Each row of numbers belongs to one of the elements below and depends on some of the facts about them. Some rows are named. Which element is each other row?

Some facts about the elements:
<1045> λ <1328>, <181>, <385>
<1058> λ <907>
<1070> λ <978>
<1075> λ <672>, <874>, <638>, <610>, <513>
<1090> λ <81>, <875>
<1118> λ <1038>, <242>, <687>
<1131> λ <181>
<1177> λ <900>
<1184> λ <135>, <498>
<1222> λ <1178>, <247>, <148>
<1317> λ <513>
<1383> λ <759>, <610>
<274> λ <935>
<280> λ <449>
<297> λ <675>, <1254>, <1104>
<335> λ <449>
<336> λ <1250>
<421> λ <1307>
<450> λ <610>, <184>
<463> λ <385>
<465> λ <999>
<466> λ <1108>, <1031>
<570> λ <181>, <642>, <1242>
<665> λ <53>, <1178>, <389>
<692> λ <875>, <699>
<69> λ <1031>
<711> λ <1250>
<716> λ <581>
<71> λ <374>, <1104>
<733> λ <374>, <883>, <373>, <959>
<737> λ <1073>, <883>, <271>
<758> λ <989>
<7> λ <759>
<804> λ <375>
<806> λ <197>, <630>
<823> λ <142>, <595>, <1370>
<836> λ <704>, <622>, <1227>
<868> λ <1108>, <1116>, <699>, <369>
<87> λ <375>
<886> λ <190>
<893> λ <1038>, <374>
<914> λ <211>, <675>
<936> λ <595>
<945> λ <1073>, <276>, <989>, <513>
<960> λ <135>, <935>, <622>
<983> λ <1156>
[<1005>, <1075>, <1104>, <1116>, <1131>, <1184>, <1254>, <1307>, <1317>, <135>, <190>, <242>, <271>, <335>, <363>, <463>, <465>, <466>, <498>, <53>, <552>, <581>, <595>, <669>, <675>, <687>, <692>, <699>, <704>, <733>, <750>, <758>, <7>, <807>, <81>, <87>, <914>, <945>, <965>] π midek
[<1020>, <1031>, <1045>, <1058>, <1073>, <1090>, <1108>, <1118>, <119>, <1227>, <1242>, <1250>, <1328>, <1348>, <1370>, <1376>, <142>, <148>, <173>, <181>, <184>, <197>, <274>, <296>, <297>, <369>, <373>, <374>, <375>, <385>, <421>, <449>, <513>, <570>, <610>, <622>, <630>, <636>, <638>, <672>, <69>, <711>, <716>, <71>, <759>, <804>, <823>, <836>, <849>, <868>, <874>, <875>, <876>, <883>, <886>, <907>, <929>, <935>, <959>, <978>, <983>, <989>, <999>] π stomu
[<1038>, <1070>, <1156>, <1177>, <1178>, <1222>, <1241>, <1383>, <163>, <211>, <247>, <276>, <280>, <336>, <389>, <450>, <642>, <665>, <6>, <737>, <806>, <84>, <877>, <893>, <900>, <936>, <960>] π kleril
[<1020>, <638>] ζ briran
[<1038>, <1131>, <1317>, <163>, <197>, <211>, <335>, <570>, <672>, <692>, <807>, <883>] ζ skogras
[<1058>, <1118>, <336>] ζ tragan
[<1070>, <1075>, <1116>, <1241>, <1242>, <271>, <804>, <875>, <900>] ζ lebrem
[<1073>, <1184>, <1250>, <421>, <498>] ζ plonem
[<1108>, <280>, <385>, <465>, <581>, <687>, <6>, <704>, <711>, <750>, <929>, <936>] ζ sifas
[<1156>, <1307>, <135>, <274>, <276>, <369>, <466>, <53>, <733>, <849>, <945>] ζ zoplik
[<119>, <374>, <449>, <935>] ζ zuklim
[<1222>, <247>, <513>, <675>, <999>] ζ doskan
[<1328>, <1376>, <184>, <297>, <595>, <642>, <868>, <965>] ζ plilis
[<1370>, <173>, <363>, <716>, <983>] ζ losom
[<1383>, <463>, <960>] ζ mugo
[<373>, <877>, <886>] ζ modror
[<375>, <389>, <610>, <699>, <836>, <87>] ζ fladek
[<636>, <84>, <978>] ζ tragrim

Some rows with their names:
[-36  -5 -42   2  59 -29  22 -32   1   3 -46 -29 -40  -1   2  12  -9 -16
   7 -29  14   3 -52  11   0  -7  30  25  34  10  38   9 -23  67  30  33
  -2 -33]: <336>
[-17   1 -35 -13  42 -18  19   2  -5  10 -33 -31 -31  -2 -22  26  -7 -42
 -20  -9  37  22 -41  17  16  18  11  35  20  10   4   3   1  43  16 -14
   8 -27]: <806>
[ -4   1 -48  10  63  12  51  -6  14   1   6 -32 -65  20   7  41 -10 -20
 -13 -37  29  20 -50 -19   8  36   1  33  -1  10  38   4  22  46  59  19
   2  -6]: <1075>
[-16  -4  -9 -20  22   6  19  -6   9   4 -27 -14 -55   9 -27  20  -5 -28
  -7 -21  34   7 -37   4  10  44  17  33   8  -5  29   6   5  41  47  33
  -3 -27]: <465>
[-18  -6 -12 -13  19   4  12 -17   9  12 -22 -11 -48   4 -20  19  -2 -23
  -7 -21  36   2 -31   8   8  46  15  37   4 -14  27   4   0  34  51  33
  -1 -36]: <750>
[-54  -8 -29   0   4   5 -17 -25   6  25 -31 -19 -18 -20   9  28   6 -24
 -23 -16  61  23 -31  25  19  46  16  68  -2 -14  14 -10  -4  42  41  23
  10 -23]: <978>
[-50  -2 -19  -1  11 -11   5   1   0  14 -15 -35 -26 -18  -6  25   7 -25
 -19  -5  47  23 -40  27  16  32   9  58   7 -14  14 -20   0  25  27  12
   5 -19]: <296>
[-35   3 -46  28  37  -6  15 -21   4  27  14 -45 -27 -20  36  43   3  -5
 -25 -17  45  29 -39   9  17  53  -6  69  -9  -8  20 -21   0  21  44  12
  17 -20]: <672>
[-19  12 -19  32  37 -19  -7 -44  14   4  23 -41 -29   0  16  20   5  -8
  12 -33  27  18 -51  15  14  32  14  48   3 -17  49 -15 -17  21  49  67
  -4 -40]: <1073>
[-52  -9 -20  -3  36 -12 -29 -23  -7  34 -26 -20 -35 -34 -17  32  13 -21
 -12   5  56  20 -38  28  26  22  13  65   0 -37  27 -16  -6   3  34   6
  14 -22]: <1031>
[-29  -9   5   3  27 -14  15 -20 -24 -12 -12  -4 -60  13  -8   9   8  -6
  27 -27  27 -26 -34  12  -3  41   9  53   2  -9  27   3 -14  36  47  40
  -3 -50]: <498>
[-68 -17 -44  23  23 -20 -10 -32  -3   8 -10 -18 -27  -3   0  11  -1  -1
   1 -26  42   6 -40  31   9   7  10  65  25 -28  19 -26  -9  24  28  52
 -11 -33]: <375>
[-31  -2 -20   5  40 -28  -9 -40 -19  12 -17 -18 -29   0  -1  16  -8 -25
  -9 -22  25  13 -29  14  19  23   1  41  10   6   8  10 -22  35  41   6
   4 -45]: <900>
[-37  -9 -71  52  46 -10   9 -51  14  21  14 -29 -29  -5  18  35   4   8
  -1 -46  38   5 -48  17   6  26   3  67  17 -30  20 -28   0  19  32  57
  -2 -32]: <610>
[-61  -4 -15   6  41 -14 -41 -45 -19  25 -13 -11 -42 -18  -9  27   8  -8
  -2 -10  47  22 -38  18  25   5   6  58  -8 -24  44  -4 -19  11  46  24
   9 -28]: <875>
[-53  -8 -17   3   5 -16   1  -6  -6  19 -17 -25 -23 -18  -5  22   7 -18
 -17  -6  48  19 -33  30  18  39  10  61   8 -22  11 -23  -6  20  26  13
   8 -26]: <148>
[ -9   6 -16  -2  32 -22   5 -37  -1   6 -19 -15 -38   8 -25  17  -7 -29
  11 -33  23  10 -40  21  15  16  14  23  15  -2  21   7 -19  50  26  31
   5 -44]: <877>
[-54  -3 -14  -3 -29 -19   5 -30  12  28  -7 -19 -22 -17 -12   4  -7 -13
 -25 -21  33  23 -25  27  17  43   9  27  20 -36  22  -8 -24  38  20  61
  15 -33]: <385>

Name these rows:
No name comes twice in this set of rows, the named rows included.
[-35  -4  -4 -29   2 -12  34 -17  13  13 -17 -12 -56   5 -17   1 -18 -21
 -27 -21  12  13 -24  -1   6  46  13   4  15 -20  44  19 -15  52  47  42
  10 -23]  <463>
[-46   3  10  10  -1 -23  -2  -8 -29 -10  10 -11 -32  -6   0  19  17 -16
  22 -21  54 -10 -34  37  14  45   2  65 -14  -5  12 -19 -18  31  23  27
  14 -49]  <935>
[ -8  -3 -45  11  58   4  39  -2  10  13  -3 -40 -48  -1  28  39  -7 -19
 -28 -16  27  20 -41 -13  13  51  -1  48  -1   9  18  -8  15  23  64  -6
   5 -16]  <1317>
[-31   9 -10  14  25 -15 -15 -12   0   5  -1 -49 -10 -12  37  17   6 -25
 -21  -4  38  35 -42  18  27  53  11  84   5  -3  17 -23 -10   6  68  11
 -12 -32]  <883>
[-72  -5 -34  13  25 -10  27  12 -19 -26 -24 -16 -42  14  -6  17   5 -17
  22 -31  61  -7 -61  34   4   0  17  63   9  15  15 -24  10  59  16  35
 -11 -16]  <836>
[-36 -17 -55   2  18 -23  10 -36  14  29 -39 -17 -17  -2 -11   3 -13 -16
 -22 -24  18  12 -27  22   3  20  16  26  55 -23  -4  -4 -25  50  12  34
   1 -36]  <642>
[-61  -1 -33   8  33 -18  15 -18   6   0 -36 -30 -39 -10  13   8   0  -8
   3 -26  28   9 -56  17   7  -1  33  44  14 -10  56 -11 -14  60  32  55
 -10 -13]  <1058>
[ 19  13 -17  19  64 -44  23 -27   5  15   9 -65 -29 -17   8  32  10 -16
  -3 -10  14  15 -47   3  10  41  12  40  24 -11  24 -12 -20  13  31  -5
  12 -47]  <276>
[ -5  -5   9 -10  14  -3 -13 -22  18   0 -32 -19 -34  12  -9  11   7 -28
  -4 -17  28   9 -30  12  14  48  23  55  11 -16  23   1  -6  21  67  42
 -19 -50]  <687>
[-27  14  -6 -11  19  -2  -7  15   8 -11 -26 -55 -15   0  -2  13   2 -42
 -21  -3  49  40 -54  23  29  30  27  69  10   3  23 -20  13  22  51  16
 -23 -17]  <71>
[ 11  16 -34   2  56  -5  29 -32  15  12  -2 -39 -49   3  -5  41 -10 -25
   3 -41  24  22 -51  -4  20  35  12  14   2  15  35  18 -10  67  27  21
  25 -28]  <1383>

The same elements again, as new rows of numbers:
Named rows:
[ 15 -18  -1  28  18  -1   7  -3 -10  17  17   6  27 -16   7   6 -13  10
   1   9 -13   3  -6  -3   1 -34 -10  -2 -17   5  -5]: <1241>
[ -4 -31  -7  25  13  -4   5 -24  -8  11  14   4  29 -12  19  17  -6 -17
  16   6  -5  -5   2   6  -7 -26  -4  10 -21 -12  -7]: <276>
[-17 -21  28 -24  20 -32 -24   1  16 -15 -16 -26  -7  26 -41  -5   4  49
   7  -1  40  43  14  64  14 -24   2 -29 -19  10 -26]: <280>
[ 13  -8  -5  -4  -4   6   0  15   0  -9   6   5  10 -11  30  -7 -19   3
  -8  -5  15   3  -5 -13   1  -2 -17   1  17  -6  -1]: <1005>
[ 10  -2   5 -13  23   5  -5  -3  -8  14  10   2  33  -9  20 -17 -25 -16
  -9   9   2  -2   1 -26  -1 -29 -28 -16  15  10   7]: <965>
[-13   3  14  16  15  12  -7 -14 -18  21   4  18  19 -15   5  -3 -26 -24
  -9  21 -15 -22 -13 -11  -3 -11  -3 -17   1  16   8]: <184>
[-21 -25 -13  19  -7  -4  -7  -6  -3  -9  29  -6   8 -12  51  19   2  -8
  15 -13  11   7   0  14 -16  13   1  32 -24  -9 -19]: <389>
[ 13  16   1 -12   5 -26  -3  12   6  -5 -13 -15   7  24 -31   7  41  24
   2  23  -9  18   4  31   2 -18   5  -2  -1  -1  -6]: <936>
[ -2  22 -20  92  -1 -17  40  11  11 -24 -28  -2 -37 -26  26 -14   1 -14
 -14 -10  25  -6 -20 -21 -35   6 -20 -10 -50  47  29]: <181>
[ 36  37 -23  22  20 -31  44  18  20 -35 -43 -17 -26  28 -30 -28  32  -4
  -5 -20  22   7   4 -14  -5 -22  -7 -20 -32   9  21]: <1131>
[ 28 -25  -5  35  12   3  22  13  -5  13   5  11  16 -20  -6  10 -14  24
   3   7   0   4  -3  -2   1 -23   0   9 -18 -10 -11]: <163>
[-13  -3   8  15  -8  13  -6   3  -6   8   6   9  -5 -21  17   2 -18  -1
  -7   9   2  -7  -9  -6  -9  18  -2   3   2  14   1]: <1020>
[-13  29   5 -19 -10  -7 -11   5   4 -11  -7  -9 -25  25 -27  -3  28   6
  -3  -7 -10   5   0  15   7  22  19  -5   0   9   1]: <823>
[-10  -7   3  19 -13  14  -2   5  -3   6   5  10 -10 -22  14   4 -19   6
  -6   2   1  -4  -9  -5  -4  18   0   4   3  10   1]: <142>
[-11  -4   5  20 -14  14  -3   3  -9  -1   1  23  -4 -14  14   8 -18  -5
  -9   8  -3 -17 -21   2   2  15  10   1   5  -2  -1]: <989>
[  2  22  -2 -14   5 -19 -11  15  -1 -16   6 -11   2  32 -15   6  38  15
   0   2 -14  14  -5  31   8  -5  15   2 -10  -3 -15]: <737>
[-15  -4   7  12   0  14  -8 -17  -9  18  17   5   1 -17   8  -3 -20  -8
  -2  -8 -17  -6  -2 -14   0   2  -5  -7  -4  19   6]: <935>
[-16  -3   6  20   2  13  -7 -16 -10  16  15   9   3 -18  12  -3 -21 -11
  -4  -6 -17  -9  -7 -15   0   1  -5  -8  -6  18   8]: <119>

Rows to name:
No name comes twice in this set of rows, the named rows included.
[  0 -14   9  16 -14   8   4   1   2  17 -12   8  -3 -27  -3   6 -16  14
  -4  24   4  -3  -3  -3  -7   8  -7  -1  17   7   8]  <1108>
[  3  19   0 -27   4 -17 -16  13   2  -7  12 -23   0  29 -21   4  41  27
   3  -4 -14  27   9  26   7  -1  12   5  -8   4 -15]  <893>
[-14 -20 -13 -16 -12   4  -8  -7   5 -18  19  -7   1  -5  56   2  -9 -21
  10 -27  25   3   9  -7  -9  19 -11  23   6 -16  -9]  <699>
[  5   2  -5  61  -7  -9  28   5   9  -2 -32   4 -17 -30   6  -4  -7   0
 -10  19  17  -7 -13 -10 -24  -1 -18  -8 -14  28  25]  <385>
[ 13 -13  -2 -17  -5   9  -6  13   2  -1  11  -1   9 -13  26  -8 -19  11
  -6  -8  13   9   2 -15   2   1 -20   4  22  -4  -4]  <1104>
[  8  30  -4 -43   0 -13 -10  14   4 -31  -9  -7  -2  40 -10  -9  27  -4
  -7  -7   1   2  -5  13  16  -3   8 -10  18 -14  -3]  <758>
[-13   1   6  29 -12  12  -2   2 -16 -10  -5  39   3  -8  18  14 -21 -19
 -11  17  -7 -34 -38  12   8   8  19  -2   8 -13  -2]  <759>
[ -8   7   7  32  18   3   5 -11  -9  18  -1   4   5 -21  10 -11 -20 -19
  -9  11  -5 -12  -7 -23 -16  -9 -15 -18 -16  36  19]  <1328>
[  7 -15  -4  25   2   0   0  13  -8   3  17   5  14 -17  24  11  -6  18
  -2   6  -1   8 -10   7  -4  -8  -8  12 -10   3 -13]  <1178>
[ -5  -1  12  22  -7   9  -1   0 -15   3 -17  39  14 -10   3  15 -22 -16
 -11  41  -7 -33 -33  12   5  -5  13  -9  20 -13   4]  <513>
[  2 -21  23 -47  25 -12  -9   3  21 -22 -20 -20 -20  35 -52 -27 -18  36
   8 -36  54  34  26  30  30 -20   4 -36 -10  -9 -22]  <335>
[ 12 -18   3  28  -4  18  20   3  -1  17  -8  17 -10 -24 -17   3 -26  13
   0   2   1 -10  -1 -14   2   2   7   2  -6  -4   2]  <197>
[-24  14   3 -24   2 -10  -6 -33   8   2  -8 -18 -15  28 -35   0  30 -21
  17 -11 -14  -1  21  11   1   9  17  -4 -10   0   8]  <274>
[  0 -13   8  20 -14   7   4   1   1  13 -15  12  -1 -27  -1   8 -18  10
  -6  26   4  -5  -6  -2  -7   6  -7  -1  16   7   9]  <929>

